Below is a small trained network, with its code and all its weights. Each question gives an input and a class and asks what happens when units are switched off, that is, made to give their printed mean instead of their output.

import numpy as np


def w(rows, s, z=0):
    codes = np.array(rows[::2]) - 128.0
    scale = np.full(codes.shape[1], s)
    scale[-1] = z or s
    return codes * scale


def norm(h):
    return h / np.sqrt((h * h).mean(-1, keepdims=True) + 1e-5)


def f(y):
    return y / 2 * (1 + np.tanh(0.7978845608 * (y + 0.044715 * y**3)))


def log_softmax(a):
    a = a - a.max(-1, keepdims=True)
    return a - np.log(np.exp(a).sum(-1, keepdims=True))


def net(x, mask):
    res = np.array(x, float).reshape(1, 2) / 4 @ E
    u = 0
    for l in range(3):
        y = f(norm(res) @ A[l][:, :-1].T + A[l][:, -1])
        res = res + np.where(mask[u : u + 10], y, B[l][:, -1]) @ B[l][:, :-1]
        u += 10
    return log_softmax(norm(res)[-1] @ U[:, :-1].T + U[:, -1])


A, B = {}, {}
E = w([
[103,183,45,172,73],'x0',
[112,2,28,135,54],'x1',
],0.0073)
A[0] = w([
[65,95,131,84,128,57],'0.n0',
[103,79,128,141,47,44],'0.n1',
[94,112,128,205,176,214],'0.n2',
[143,104,70,101,145,112],'0.n3',
[115,99,132,9,128,68],'0.n4',
[152,116,131,130,112,62],'0.n5',
[124,107,149,60,78,5],'0.n6',
[62,37,135,127,239,43],'0.n7',
[110,183,56,140,85,145],'0.n8',
[126,35,144,213,142,99],'0.n9',
],0.011,0.0012)
B[0] = w([
[24,159,36,156,100,150],'0.n0',
[64,137,103,90,157,233],'0.n1',
[160,161,187,58,133,141],'0.n2',
[160,111,131,122,242,171],'0.n3',
[196,139,124,212,75,187],'0.n4',
[139,138,106,110,158,125],'0.n5',
[117,84,84,148,175,143],'0.n6',
[188,220,72,182,164,234],'0.n7',
[164,100,178,254,127,252],'0.n8',
[81,113,198,165,143,216],'0.n9',
],0.0059,0.0045)
A[1] = w([
[57,121,81,83,97,41],'1.n0',
[179,52,54,136,107,94],'1.n1',
[140,173,204,130,3,144],'1.n2',
[50,163,250,97,132,91],'1.n3',
[225,94,145,54,149,123],'1.n4',
[170,190,7,152,72,128],'1.n5',
[153,1,87,33,121,138],'1.n6',
[150,91,137,183,165,184],'1.n7',
[98,129,229,168,130,254],'1.n8',
[172,155,56,108,153,122],'1.n9',
],0.0076,0.0019)
B[1] = w([
[71,197,96,99,118,128],'1.n0',
[84,176,224,224,91,202],'1.n1',
[147,77,61,100,163,184],'1.n2',
[59,146,134,149,106,213],'1.n3',
[153,89,26,218,124,153],'1.n4',
[147,254,119,107,204,177],'1.n5',
[49,142,217,156,106,169],'1.n6',
[159,101,158,55,78,231],'1.n7',
[100,65,99,113,125,252],'1.n8',
[103,170,141,58,191,129],'1.n9',
],0.0076,0.004)
A[2] = w([
[215,151,172,188,86,138],'2.n0',
[112,42,145,132,70,222],'2.n1',
[64,170,162,128,136,121],'2.n2',
[119,147,56,75,221,213],'2.n3',
[136,181,32,143,105,179],'2.n4',
[66,95,130,147,106,131],'2.n5',
[191,104,176,157,107,148],'2.n6',
[75,181,177,153,205,73],'2.n7',
[78,163,162,174,41,132],'2.n8',
[78,2,6,198,70,250],'2.n9',
],0.011,0.0019)
B[2] = w([
[127,79,179,150,167,191],'2.n0',
[191,219,28,84,93,178],'2.n1',
[129,65,65,117,71,178],'2.n2',
[159,175,61,152,96,150],'2.n3',
[177,112,133,103,174,154],'2.n4',
[152,116,138,152,127,176],'2.n5',
[57,163,120,174,155,167],'2.n6',
[96,91,107,91,68,207],'2.n7',
[80,101,255,114,138,197],'2.n8',
[162,143,85,84,149,255],'2.n9',
],0.0091,0.0096)
U = w([
[47,49,151,62,42,229],'0',
[147,79,221,225,241,6],'1',
[233,152,8,102,174,149],'2',
],0.014,0.00016)

Each question gives the input, the list of numbers given to net, and the class t.
The units are the neurons (one row each of A and B). Each row of codes is followed by its name. A weight is (code - 128) times the scale printed after its matrix; where a second scale follows, it is the last column's (A, B and U).
mask holds one flag per neuron, layer by layer. A switched-off neuron (its flag False) gives its mean, the last column of its row in B, instead of its output. The means were averaged over made-up inputs and are rounded, as every weight is.
A unit's drop is (log p(t) with every unit on - log p(t) with that unit switched off) / (log p(t) with every unit on - log p(t) with every unit switched off).
The circuit of an input: a set's keep is (log p(t) with only the set's units on - log p(t) with every unit switched off) / (log p(t) with every unit on - log p(t) with every unit switched off). Starting from the 12 units with the biggest drops (on a tie, the unit counted first), units are removed one at a time, each time the one whose removal leaves the highest keep (on an exact tie, the one counted first), for as long as the keep stays at least 0.8.
circuit, biggest first: the units of the circuit, biggest drop first
top k neurons: the k neurons with the biggest drops, biggest first
top k neurons in layer l: the k neurons of layer l with the biggest drops, biggest first
drop when u is switched off: that unit's drop, to one decimal
input [-7,5], class 1: circuit, biggest first : (1.n1; 0.n7)
input [6,-5], class 1: circuit, biggest first : (2.n1)
input [-3,0], class 2: top 4 neurons : (0.n8; 1.n5; 2.n8; 1.n9)
input [-6,3], class 1: top 2 neurons : (0.n7; 0.n4)
input [4,1], class 1: top 2 neurons in layer 1 : (1.n5; 1.n4)
input [-1,3], class 2: top 3 neurons : (0.n9; 0.n3; 1.n3)
input [5,-5], class 0: top 4 neurons : (0.n7; 0.n4; 2.n7; 1.n4)
input [-3,2], class 2: top 3 neurons : (0.n8; 0.n0; 1.n5)
input [8,5], class 1: top 4 neurons : (0.n8; 1.n5; 1.n1; 2.n8)
input [3,3], class 2: top 4 neurons : (0.n8; 0.n7; 2.n1; 2.n9)
input [2,3], class 2: top 2 neurons : (0.n8; 2.n1)
input [3,-4], class 0: top 3 neurons : (0.n4; 0.n7; 1.n4)
input [6,4], class 1: top 2 neurons : (0.n8; 1.n1)
input [6,-3], class 1: circuit, biggest first : (0.n8)
input [-5,4], class 1: top 3 neurons in layer 0 : (0.n4; 0.n7; 0.n9)
input [-3,-3], class 2: top 2 neurons in layer 1 : (1.n1; 1.n8)
input [0,-3], class 2: top 3 neurons in layer 0 : (0.n1; 0.n0; 0.n9)
input [0,3], class 2: top 2 neurons in layer 2 : (2.n1; 2.n9)
input [-8,3], class 1: top 2 neurons in layer 0 : (0.n7; 0.n4)
input [6,-8], class 0: top neuron : (0.n7)
input [5,2], class 1: top 2 neurons in layer 0 : (0.n8; 0.n9)
input [6,0], class 1: drop when 0.n8 is switched off : 1.4
input [6,-2], class 1: drop when 0.n8 is switched off : 1.6
input [2,2], class 2: drop when 1.n7 is switched off : 0.0
input [0,-2], class 2: drop when 0.n1 is switched off : 0.5
